cols: G R B X C F Y T L
K: [ 1.95 -1.56  6.26 -0.35 -2.06 -5.94 -1.73 -3.79 -0.91]
V: [ 0.49 -0.78  2.02  0.51  1.18  0.37  0.51  1.49 -0.05]
H: [-0.02  4.86 -1.33  8.36 -3.73  2.67 -0.03  5.20  0.81]
col: [-1.73  0.51] : Y
col: [-3.79  1.49] : T

cols: U P W A N Z
J: [-4.08  1.89 -0.93 -3.50 -1.94 -3.65]
D: [-6.14  4.22 -1.50 -3.79 -4.14 -6.14]
M: [-6.39  4.25 -1.09 -4.30 -3.61 -8.09]
E: [-6.14  4.22 -1.50 -2.76 -1.65 -5.07]
Q: [-4.00  4.34 -2.52 -6.28 -6.18 -8.14]
col: [1.89 4.22 4.25] : P
col: [-1.94 -4.14 -3.61 -1.65] : N
col: [4.25 4.22 4.34] : P
col: [-1.94 -4.14 -3.61] : N
col: [-3.65 -6.14 -8.09 -5.07] : Z
col: [4.22 4.34] : P

cols: nize bolib Gotun gudel
nabis: [-0.32  2.75  2.26 -1.62]
nidul: [-1.71 -8.49  2.26 -1.62]
zulaf: [4.62 2.75 4.95 1.06]
namid: [ 1.74  2.75  2.26 -1.62]
Gegef: [-0.32  2.75  2.26  0.52]
col: [-0.32 -1.71  4.62  1.74] : nize
col: [-8.49  2.75] : bolib
which: [4.62 2.75 4.95 1.06] : zulaf

cols: Naz Zoso davip govig mer
kun: [-0.36 -1.55  4.64  4.15  6.81]
vidu: [-0.36 -1.55 -3.75  3.63  6.17]
boku: [ 0.77  0.78  0.64  7.41 -0.90]
col: [6.81 6.17] : mer
col: [-3.75  0.64] : davip
col: [4.15 3.63] : govig
col: [-0.36 -0.36] : Naz
col: [ 6.17 -0.90] : mer
col: [-1.55 -1.55] : Zoso

cols: basus sim tol vezan kigak mikom bagi
loz: [-1.51 -4.54  3.07  2.44  5.57  5.01 -2.48]
modeg: [ 1.08  0.01 -0.12  2.06 -2.29  3.44 -0.51]
Muba: [-2.05  5.43  7.37 -1.27  4.48  2.25 -1.76]
col: [0.01 5.43] : sim
col: [ 5.57 -2.29] : kigak
col: [3.44 2.25] : mikom

cols: gama dogeb Rez vovo
nisor: [ 0.73 -0.50 -1.20  0.61]
zudu: [-2.05  3.56  0.42 -3.57]
pok: [-5.13  5.26  3.31 -8.91]
tarin: [-3.30  2.57  2.71 -5.76]
nogor: [-1.83  2.87  2.86 -4.38]
zifi: [-1.46  2.29  1.56 -4.90]
Feg: [-0.83  3.06  2.34 -6.46]
col: [5.26 2.57 2.87] : dogeb
col: [-2.05 -5.13 -3.30 -1.83] : gama

cols: buro Rig tiv suf til
kiv: [ 2.98 -8.00 -1.51  1.03 -2.51]
kon: [ 3.72  4.36  3.37 -0.24  0.78]
fevo: [ 1.67  1.04  5.74  0.69 -5.07]
ronem: [3.06 2.23 5.44 2.64 0.07]
fudo: [ 0.68  5.27  3.20  1.94 -0.14]
kelep: [ 0.95  6.29  2.83 -3.89 -3.37]
mefug: [ 1.55 -1.61  6.13  5.37 -0.98]
bobid: [-5.66  1.74  3.32  5.80  0.49]
nipub: [ 2.85  0.68 -7.36 -3.86 -2.30]
col: [-2.51  0.78 -5.07  0.07 -0.14 -3.37 -0.98  0.49] : til
col: [3.37 5.74 5.44 3.20 2.83] : tiv
col: [ 4.36  1.04  2.23  5.27  6.29 -1.61  1.74] : Rig

cols: moku mel Rerum nemu Merad lugug bis
kudak: [-2.49  3.33 -1.81 -0.14  1.45  4.41 -4.24]
Sok: [ 2.46  0.74 -0.94  1.15 -1.86 -3.49  5.31]
gozig: [ 3.06  0.44 -0.32 -1.01 -0.92 -1.11  6.10]
Bav: [-2.49 -0.20 -1.81 -0.14  1.45  4.41 -4.24]
puv: [-6.49 -4.58 -3.48 -2.25 -0.01 -1.19 -1.82]
Zim: [ 4.78  1.64  2.56  2.46 -1.34  0.07 -1.10]
Pebuf: [-1.05  0.26 -0.94 -0.48  1.17  1.33 -2.28]
col: [-0.92  1.45 -0.01 -1.34  1.17] : Merad
col: [ 1.45 -0.01 -1.34] : Merad
col: [-1.81 -0.94 -0.32] : Rerum
col: [-1.81 -3.48  2.56 -0.94] : Rerum
col: [-1.11  4.41] : lugug
col: [-6.49  4.78 -1.05] : moku
col: [-0.14  1.15 -1.01 -0.14] : nemu

cols: Depi tis lona mot Kavel dase
siv: [ 3.31  0.04 -1.07  2.73  3.25  1.21]
Mipab: [-3.88  0.45  1.10 -3.90 -3.90 -2.42]
Nalon: [-3.73 -1.28  0.91 -1.56 -3.81 -0.66]
zenul: [-2.59 -0.63  1.26 -0.91 -2.55 -0.23]
niton: [-3.55  0.51  0.85 -1.69 -3.37 -1.25]
tuted: [ 2.79  2.84 -2.07  1.19  2.91  2.33]
vugo: [ 2.91  1.59 -1.67  1.92  2.89  0.80]
Vor: [-6.73 -3.00  2.00 -3.42 -7.07 -2.59]
zab: [ 2.50 -0.24 -0.77  1.32  2.36  1.15]
Tul: [-2.34 -1.78  1.42 -1.31 -2.28 -1.11]
col: [-2.59  1.15 -1.11] : dase
col: [-1.28 -0.63  0.51  2.84] : tis

cols: rugud nakip rul Disi Riza vope leb
mefe: [-1.47  0.46  2.06 -0.99  2.73 -0.10  0.61]
fulol: [ 1.03 -0.92 -3.42  1.00 -1.49 -3.54 -5.20]
tup: [-0.26 -2.19  2.09 -3.47  1.16  2.50  0.58]
Big: [-0.95 -0.65  4.13 -7.31  0.16 -1.38  1.38]
Pefuv: [ 1.62  1.25  4.05  0.77  3.67  0.86 -2.29]
Reti: [-2.23  0.42  1.40  3.39  2.37  2.96  6.22]
lizu: [ 1.22  0.49 -1.63  2.51  3.70  2.66 -3.02]
mobi: [-1.67  1.01  1.18  2.63 -3.48  4.36  1.10]
zimi: [ 1.81 -1.49  0.19 -2.65 -4.55  0.35  3.06]
Ledo: [-0.95 -0.65  4.13 -7.31  0.16  0.21 -3.73]
dapas: [-1.03  0.52  2.58 -1.17  2.43 -0.67 -2.72]
geke: [ 0.91 -2.00 -2.95 -1.46  3.03  1.21  1.15]
col: [-4.55  0.16  2.43  3.03] : Riza
col: [-0.26 -0.95  1.62 -2.23  1.22 -1.67  1.81 -0.95 -1.03  0.91] : rugud
col: [-0.67  1.21] : vope

cols: gikif git Zotuv Diti Mifo sedos
beku: [ 1.52 -0.14  0.65  0.31 -1.76 -1.88]
dod: [ 1.52 -0.14  1.43  0.31 -1.76 -1.88]
sem: [8.78 0.43 6.35 1.54 5.68 7.97]
col: [-0.14 -0.14] : git
col: [0.65 1.43] : Zotuv

